Here is a tiny trained network, its code and every weight. The questions are about switching its units off for an input and a target symbol, where a switched-off unit gives its printed mean instead of its output.

import numpy as np


def w(rows, s, z=0):
    codes = np.array(rows[::2]) - 128.0
    scale = np.full(codes.shape[1], s)
    scale[-1] = z or s
    return codes * scale


def f(y):
    return y / 2 * (1 + np.tanh(0.7978845608 * (y + 0.044715 * y**3)))


def softmax(a):
    e = np.exp(a - a.max(-1, keepdims=True))
    return e / e.sum(-1, keepdims=True)


def log_softmax(a):
    a = a - a.max(-1, keepdims=True)
    return a - np.log(np.exp(a).sum(-1, keepdims=True))


def net(x, mask):
    ids = ['ΔΘΩαζηλμσφψ'.index(c) for c in x.split()]
    T = len(ids)
    res = E[ids] + P[:T]
    r = res
    for j in range(2):
        rows = slice(2 * j, 2 * j + 2)
        q, k, v = (r @ M[0][rows].T for M in (Q, K, V))
        z = softmax(np.where(np.tri(T) > 0, q @ k.T / 2**0.5, -1e9)) @ v
        o = O[0][rows]
        res = res + np.where(mask[j], z, o[:, -1]) @ o[:, :-1]
    y = f(res @ A[0][:, :-1].T + A[0][:, -1])
    res = res + np.where(mask[2:10], y, B[0][:, -1]) @ B[0][:, :-1]
    return log_softmax(res[-1] @ U[:, :-1].T + U[:, -1])


Q, K, V, O, A, B = {}, {}, {}, {}, {}, {}
E = w([
[121,141,179,84],'Δ',
[165,59,68,147],'Θ',
[111,168,105,125],'Ω',
[196,159,125,128],'α',
[122,87,134,176],'ζ',
[171,144,144,64],'η',
[80,111,16,135],'λ',
[84,173,145,164],'μ',
[195,109,94,108],'σ',
[84,152,64,198],'φ',
[152,98,175,250],'ψ',
],0.016)
P = w([
[95,108,214,39],'0',
[115,2,104,192],'1',
[151,228,19,198],'2',
[92,104,213,40],'3',
[111,17,98,197],'4',
[147,207,33,177],'5',
[96,108,209,48],'6',
],0.007)
Q[0] = w([
[58,3,87,77],'head 0',
[209,45,168,127],'head 0',
[177,22,207,6],'head 1',
[121,157,63,162],'head 1',
],0.016)
K[0] = w([
[156,118,4,49],'head 0',
[239,53,116,158],'head 0',
[232,67,254,29],'head 1',
[82,113,78,147],'head 1',
],0.017)
V[0] = w([
[208,228,91,190],'head 0',
[205,167,106,97],'head 0',
[251,176,122,114],'head 1',
[85,149,150,129],'head 1',
],0.0032)
O[0] = w([
[155,250,124,92,105],'head 0',
[224,141,110,51,3],'head 0',
[177,46,179,33,8],'head 1',
[142,156,162,124,87],'head 1',
],0.0018,0.00052)
A[0] = w([
[161,135,136,172,2],'neuron 0',
[130,114,100,33,92],'neuron 1',
[156,173,128,204,207],'neuron 2',
[113,189,156,81,71],'neuron 3',
[195,143,191,55,82],'neuron 4',
[94,117,250,137,68],'neuron 5',
[31,93,165,122,136],'neuron 6',
[146,221,147,167,88],'neuron 7',
],0.02,0.0053)
B[0] = w([
[60,139,83,140,133],'neuron 0',
[251,103,127,153,179],'neuron 1',
[150,146,127,71,254],'neuron 2',
[164,141,18,65,157],'neuron 3',
[32,148,168,123,195],'neuron 4',
[105,88,114,117,202],'neuron 5',
[131,171,135,197,194],'neuron 6',
[133,99,127,172,174],'neuron 7',
],0.029,0.0071)
U = w([
[31,125,55,141,43],'Δ',
[168,64,100,147,82],'Θ',
[155,234,45,121,154],'Ω',
[58,188,159,137,170],'α',
[60,107,137,208,213],'ζ',
[123,155,120,71,208],'η',
[138,167,100,218,80],'λ',
[74,149,23,217,6],'μ',
[120,127,198,145,229],'σ',
[93,255,145,191,91],'φ',
[71,17,76,158,133],'ψ',
],0.0076,0.0026)

Each question gives the input, a string of symbols that net reads in full, and the target symbol t.
The units are the heads (2 rows each of Q, K, V and O) and the neurons (one row each of A and B). Each row of codes is followed by its name. A weight is (code - 128) times the scale printed after its matrix; where a second scale follows, it is the last column's (O, A, B and U).
mask holds one flag per unit, heads first, then neurons. A switched-off unit (its flag False) gives its mean, the last column of its rows in O or B, instead of its output. The means were averaged over made-up inputs and are rounded, as every weight is.
A unit's drop is (log p(t) with every unit on - log p(t) with that unit switched off) / (log p(t) with every unit on - log p(t) with every unit switched off).
The circuit of an input: a set's keep is (log p(t) with only the set's units on - log p(t) with every unit switched off) / (log p(t) with every unit on - log p(t) with every unit switched off). Starting from all 10 units, units are removed one at a time, each time the one whose removal leaves the highest keep (on an exact tie, the one counted first), for as long as the keep stays at least 0.8.
units of the circuit, in order: the units of the circuit, biggest drop first
most important unit: the unit with the biggest drop
k most important neurons: the k neurons with the biggest drops, biggest first
drop of u: that unit's drop, to one decimal
input σ Ω ψ, target Ω: most important unit -> neuron 2
input η μ Θ Θ, target Θ: 2 most important neurons -> (neuron 1; neuron 4)
input μ ζ Ω ζ, target ζ: units of the circuit, in order -> (neuron 6; neuron 2; neuron 5)
input Ω Θ φ λ, target λ: units of the circuit, in order -> (neuron 6; neuron 1; neuron 2)
input Δ α Ω η Ω η φ, target φ: units of the circuit, in order -> (neuron 6; neuron 5)
input Θ ψ η Ω Δ, target ζ: 4 most important neurons -> (neuron 2; neuron 3; neuron 6; neuron 5)
input λ σ μ Δ φ, target Ω: 2 most important neurons -> (neuron 2; neuron 4)
input Θ η Ω ψ α ζ Θ, target Θ: 2 most important neurons -> (neuron 4; neuron 1)
input μ Ω λ μ Θ ζ λ, target λ: units of the circuit, in order -> (neuron 1; neuron 6; neuron 2)
input Ω Ω Θ Δ Δ, target ζ: 2 most important neurons -> (neuron 2; neuron 3)
input φ η ζ ψ μ, target φ: drop of neuron 5 -> 0.0
input λ ζ η α, target α: drop of neuron 4 -> 1.4
input ζ ψ ζ ψ μ η σ, target σ: drop of neuron 6 -> 0.1
